Below is a small trained network, with its code and all its weights. Each question gives an input and a target symbol and asks what happens when units are switched off, that is, made to give their printed mean instead of their output.

import numpy as np


def w(rows, s, z=0):
    codes = np.array(rows[::2]) - 128.0
    scale = np.full(codes.shape[1], s)
    scale[-1] = z or s
    return codes * scale


def norm(h):
    return h / np.sqrt((h * h).mean(-1, keepdims=True) + 1e-5)


def f(y):
    return y / 2 * (1 + np.tanh(0.7978845608 * (y + 0.044715 * y**3)))


def softmax(a):
    e = np.exp(a - a.max(-1, keepdims=True))
    return e / e.sum(-1, keepdims=True)


def log_softmax(a):
    a = a - a.max(-1, keepdims=True)
    return a - np.log(np.exp(a).sum(-1, keepdims=True))


def net(x, mask):
    ids = ['ΔΦΨαβεζηθλμξστω'.index(c) for c in x.split()]
    T = len(ids)
    res = E[ids] + P[:T]
    q, k, v = (norm(res) @ M[0].T for M in (Q, K, V))
    z = softmax(np.where(np.tri(T) > 0, q @ k.T / 4**0.5, -1e9)) @ v
    res = res + np.where(mask[0], z, O[0][:, -1]) @ O[0][:, :-1]
    y = f(norm(res) @ A[0][:, :-1].T + A[0][:, -1])
    res = res + np.where(mask[1:9], y, B[0][:, -1]) @ B[0][:, :-1]
    return log_softmax(norm(res)[-1] @ U[:, :-1].T + U[:, -1])


Q, K, V, O, A, B = {}, {}, {}, {}, {}, {}
E = w([
[82,128,69,39],'Δ',
[120,131,101,80],'Φ',
[137,179,65,120],'Ψ',
[58,130,30,71],'α',
[139,190,56,75],'β',
[141,195,61,35],'ε',
[102,161,47,102],'ζ',
[54,108,17,173],'η',
[189,167,134,121],'θ',
[182,195,97,63],'λ',
[133,178,74,82],'μ',
[113,145,76,128],'ξ',
[84,166,10,73],'σ',
[95,155,48,3],'τ',
[141,153,114,48],'ω',
],0.0035)
P = w([
[149,111,94,136],'0',
[97,126,181,145],'1',
[126,115,92,87],'2',
[100,144,168,149],'3',
[158,76,67,71],'4',
[109,157,150,147],'5',
[176,9,76,83],'6',
[122,137,180,111],'7',
],0.015)
Q[0] = w([
[90,254,133,153],'h1',
[144,164,183,243],'h1',
[94,133,172,129],'h1',
[98,153,128,81],'h1',
],0.013)
K[0] = w([
[113,68,179,141],'h1',
[153,7,122,89],'h1',
[165,107,156,63],'h1',
[60,146,213,138],'h1',
],0.014)
V[0] = w([
[8,90,44,136],'h1',
[112,59,142,63],'h1',
[139,170,129,2],'h1',
[160,71,144,147],'h1',
],0.0088)
O[0] = w([
[91,97,206,70,210],'h1',
[186,94,107,79,89],'h1',
[156,248,65,12,141],'h1',
[145,72,96,128,8],'h1',
],0.013,0.0019)
A[0] = w([
[135,122,204,107,85],'n1',
[97,186,139,185,172],'n2',
[53,248,221,137,157],'n3',
[176,120,130,125,196],'n4',
[101,105,64,115,54],'n5',
[80,228,171,108,254],'n6',
[75,115,167,150,228],'n7',
[85,122,103,118,152],'n8',
],0.013,0.0048)
B[0] = w([
[97,145,142,144,156],'n1',
[81,155,206,113,152],'n2',
[22,170,143,184,243],'n3',
[113,120,153,186,145],'n4',
[150,130,192,139,140],'n5',
[88,152,193,255,254],'n6',
[113,198,78,121,190],'n7',
[160,152,169,171,149],'n8',
],0.01,0.0096)
U = w([
[38,158,173,167,145],'Δ',
[159,234,141,188,132],'Φ',
[198,144,213,203,68],'Ψ',
[216,111,219,140,119],'α',
[163,227,166,41,109],'β',
[148,107,157,70,189],'ε',
[116,190,7,144,60],'ζ',
[200,155,75,88,254],'η',
[87,96,163,52,136],'θ',
[193,203,51,162,86],'λ',
[195,71,90,249,93],'μ',
[68,176,40,51,89],'ξ',
[57,64,23,149,81],'σ',
[78,33,158,127,90],'τ',
[171,32,185,128,174],'ω',
],0.013,0.0056)

Each question gives the input, a string of symbols that net reads in full, and the target symbol t.
The units are the heads (4 rows each of Q, K, V and O) and the neurons (one row each of A and B). Each row of codes is followed by its name. A weight is (code - 128) times the scale printed after its matrix; where a second scale follows, it is the last column's (O, A, B and U).
mask holds one flag per unit, heads first, then neurons. A switched-off unit (its flag False) gives its mean, the last column of its rows in O or B, instead of its output. The means were averaged over made-up inputs and are rounded, as every weight is.
A unit's drop is (log p(t) with every unit on - log p(t) with that unit switched off) / (log p(t) with every unit on - log p(t) with every unit switched off).
The circuit of an input: a set's keep is (log p(t) with only the set's units on - log p(t) with every unit switched off) / (log p(t) with every unit on - log p(t) with every unit switched off). Starting from all 9 units, units are removed one at a time, each time the one whose removal leaves the highest keep (on an exact tie, the one counted first), for as long as the keep stays at least 0.8.
circuit, biggest first: the units of the circuit, biggest drop first
most important unit: the unit with the biggest drop
k most important neurons: the k neurons with the biggest drops, biggest first
input ω σ ξ λ β, target λ: circuit, biggest first	h1, n3, n6
input ω μ α, target α: most important unit	n5
input ε ε μ, target Φ: circuit, biggest first	h1, n3, n7
input α ε θ ε ξ, target Φ: circuit, biggest first	h1, n3, n7
input ε λ ω ξ Φ, target σ: circuit, biggest first	h1, n6, n7, n3
input λ ω μ Ψ σ β θ, target Ψ: circuit, biggest first	h1, n3, n7, n8
input ξ τ σ Φ ζ τ ξ, target β: circuit, biggest first	h1, n3
input Φ ε ξ ζ σ, target ξ: circuit, biggest first	n6, n7, h1, n3
input Δ μ ξ λ ξ ε ω, target Φ: circuit, biggest first	h1, n3
input ξ α ε θ Φ μ θ, target α: 3 most important neurons	n3, n6, n5
input ξ Ψ ω, target ζ: 2 most important neurons	n7, n6
input λ ε θ ξ Ψ, target σ: circuit, biggest first	h1, n6, n3, n7
input ξ σ τ Φ Ψ, target ω: 4 most important neurons	n3, n6, n7, n5
input σ θ β σ ε ξ β, target σ: 3 most important neurons	n6, n7, n3
input ζ ε θ τ σ μ Ψ, target α: 3 most important neurons	n3, n5, n6
input η λ θ, target λ: circuit, biggest first	h1, n6, n3
input α λ ζ Φ η ξ τ, target σ: 2 most important neurons	n6, n7
input ζ β λ, target Ψ: most important unit	n3
input θ Φ Φ ζ σ θ ξ, target μ: 3 most important neurons	n3, n6, n5
input η θ θ Ψ μ, target ζ: 4 most important neurons	n7, n6, n3, n2
